Below are the code and all the weights of a small trained network. Each question names an input and a class and asks about switching units off, where a switched-off unit gives its printed mean instead of its output.

import numpy as np


def w(rows, s, z=0):
    codes = np.array(rows[::2]) - 128.0
    scale = np.full(codes.shape[1], s)
    scale[-1] = z or s
    return codes * scale


def norm(h):
    return h / np.sqrt((h * h).mean(-1, keepdims=True) + 1e-5)


def f(y):
    return np.maximum(y, 0)


def log_softmax(a):
    a = a - a.max(-1, keepdims=True)
    return a - np.log(np.exp(a).sum(-1, keepdims=True))


def net(x, mask):
    res = np.array(x, float).reshape(1, 6) / 4 @ E
    u = 0
    for l in range(3):
        y = f(norm(res) @ A[l][:, :-1].T + A[l][:, -1])
        res = res + np.where(mask[u : u + 8], y, B[l][:, -1]) @ B[l][:, :-1]
        u += 8
    return log_softmax(norm(res)[-1] @ U[:, :-1].T + U[:, -1])


A, B = {}, {}
E = w([
[197,149,110,154,180],'x0',
[139,255,187,141,26],'x1',
[133,80,195,142,162],'x2',
[136,167,139,167,219],'x3',
[162,116,148,219,86],'x4',
[251,120,113,106,167],'x5',
],0.0039)
A[0] = w([
[65,104,147,8,174,174],'0.n0',
[90,106,188,128,131,1],'0.n1',
[131,178,210,128,137,81],'0.n2',
[44,76,181,136,112,42],'0.n3',
[24,47,138,219,161,71],'0.n4',
[123,77,110,157,205,113],'0.n5',
[146,170,83,113,255,30],'0.n6',
[78,87,62,69,107,188],'0.n7',
],0.0085,0.0017)
B[0] = w([
[117,120,37,86,83,253],'0.n0',
[110,179,141,102,154,162],'0.n1',
[194,166,166,102,125,200],'0.n2',
[73,149,155,122,175,215],'0.n3',
[159,76,138,245,171,235],'0.n4',
[162,66,175,186,74,213],'0.n5',
[75,138,122,163,227,231],'0.n6',
[166,64,113,178,127,241],'0.n7',
],0.012,0.0044)
A[1] = w([
[37,99,127,42,89,136],'1.n0',
[109,89,75,135,254,171],'1.n1',
[13,89,204,158,62,158],'1.n2',
[114,201,173,170,139,79],'1.n3',
[99,84,17,18,135,53],'1.n4',
[178,71,160,68,214,115],'1.n5',
[7,153,243,101,158,6],'1.n6',
[25,117,57,108,54,141],'1.n7',
],0.0077,0.0015)
B[1] = w([
[145,75,70,125,57,165],'1.n0',
[139,117,203,225,142,255],'1.n1',
[172,129,129,156,252,192],'1.n2',
[96,160,127,134,99,190],'1.n3',
[107,25,205,111,68,193],'1.n4',
[166,47,136,140,145,172],'1.n5',
[37,163,87,67,199,174],'1.n6',
[155,29,93,93,110,195],'1.n7',
],0.012,0.0056)
A[2] = w([
[205,46,92,95,101,141],'2.n0',
[66,182,163,78,255,3],'2.n1',
[132,95,22,229,118,144],'2.n2',
[109,231,180,155,60,135],'2.n3',
[217,149,123,137,109,105],'2.n4',
[120,66,139,74,222,47],'2.n5',
[123,223,153,203,128,113],'2.n6',
[26,137,77,93,42,98],'2.n7',
],0.0093,0.0014)
B[2] = w([
[73,187,96,19,205,236],'2.n0',
[1,130,160,35,252,210],'2.n1',
[227,233,215,119,115,255],'2.n2',
[65,169,87,215,44,192],'2.n3',
[196,204,77,124,161,170],'2.n4',
[160,210,134,204,17,194],'2.n5',
[40,31,81,93,57,219],'2.n6',
[233,238,138,100,137,165],'2.n7',
],0.009,0.006)
U = w([
[14,176,150,112,190,38],'0',
[64,191,77,146,5,105],'1',
[168,85,183,226,162,252],'2',
[192,204,111,49,138,54],'3',
[142,45,96,44,48,50],'4',
],0.011,0.0025)

Each question gives the input, the list of numbers given to net, and the class t.
The units are the neurons (one row each of A and B). Each row of codes is followed by its name. A weight is (code - 128) times the scale printed after its matrix; where a second scale follows, it is the last column's (A, B and U).
mask holds one flag per neuron, layer by layer. A switched-off neuron (its flag False) gives its mean, the last column of its row in B, instead of its output. The means were averaged over made-up inputs and are rounded, as every weight is.
A unit's drop is (log p(t) with every unit on - log p(t) with that unit switched off) / (log p(t) with every unit on - log p(t) with every unit switched off).
The circuit of an input: a set's keep is (log p(t) with only the set's units on - log p(t) with every unit switched off) / (log p(t) with every unit on - log p(t) with every unit switched off). Starting from the 12 units with the biggest drops (on a tie, the unit counted first), units are removed one at a time, each time the one whose removal leaves the highest keep (on an exact tie, the one counted first), for as long as the keep stays at least 0.8.
circuit, biggest first: the units of the circuit, biggest drop first
unit that matters most: the unit with the biggest drop
top k neurons: the k neurons with the biggest drops, biggest first
k most important neurons of layer l: the k neurons of layer l with the biggest drops, biggest first
input [2,4,-2,4,0,0], class 1: 3 most important neurons of layer 0 => (0.n3 0.n2 0.n1)
input [-7,2,7,2,-7,0], class 4: top neuron => (0.n0)
input [6,-5,-6,-6,4,2], class 3: circuit, biggest first => (2.n0 2.n2)
input [-7,-7,-8,-1,-7,2], class 4: circuit, biggest first => (0.n0 1.n4)
input [5,6,7,-2,5,-5], class 0: circuit, biggest first => (0.n7 1.n6 0.n5)
input [2,3,-4,-7,-2,-7], class 4: top 3 neurons => (0.n4 1.n7 0.n5)
input [-4,8,2,-6,-1,-1], class 0: top 2 neurons => (0.n0 1.n6)
input [-5,2,-3,8,5,-4], class 0: circuit, biggest first => (0.n7 1.n6)
input [-7,7,-5,-1,1,6], class 1: top 2 neurons => (0.n0 2.n3)
input [6,8,7,6,-6,4], class 0: top 3 neurons => (0.n7 0.n6 0.n4)
input [-2,7,0,-7,-1,-3], class 3: circuit, biggest first => (1.n1 2.n7)
input [-8,5,-7,-1,0,-7], class 3: top 4 neurons => (1.n0 1.n7 0.n6 0.n4)
input [-7,8,8,4,0,3], class 1: circuit, biggest first => (0.n2 2.n3 1.n2 1.n3)
input [-8,-6,6,-8,-4,7], class 4: circuit, biggest first => (0.n0)
input [1,2,3,-1,-2,0], class 3: circuit, biggest first => (0.n2 1.n1)
input [-2,6,6,8,-1,2], class 0: top 4 neurons => (0.n0 2.n1 0.n7 0.n5)
input [4,7,5,2,-7,2], class 0: top 2 neurons => (0.n7 2.n1)
input [8,2,-7,1,-3,2], class 0: top 2 neurons => (0.n7 0.n6)
input [6,7,8,-3,3,-5], class 0: 2 most important neurons of layer 0 => (0.n0 0.n7)
input [-5,7,-8,-6,8,-5], class 3: unit that matters most => 1.n7
input [3,2,0,-2,3,0], class 1: top 2 neurons => (0.n0 0.n7)
input [-7,4,-8,-1,-2,-4], class 4: top 2 neurons => (1.n7 0.n4)
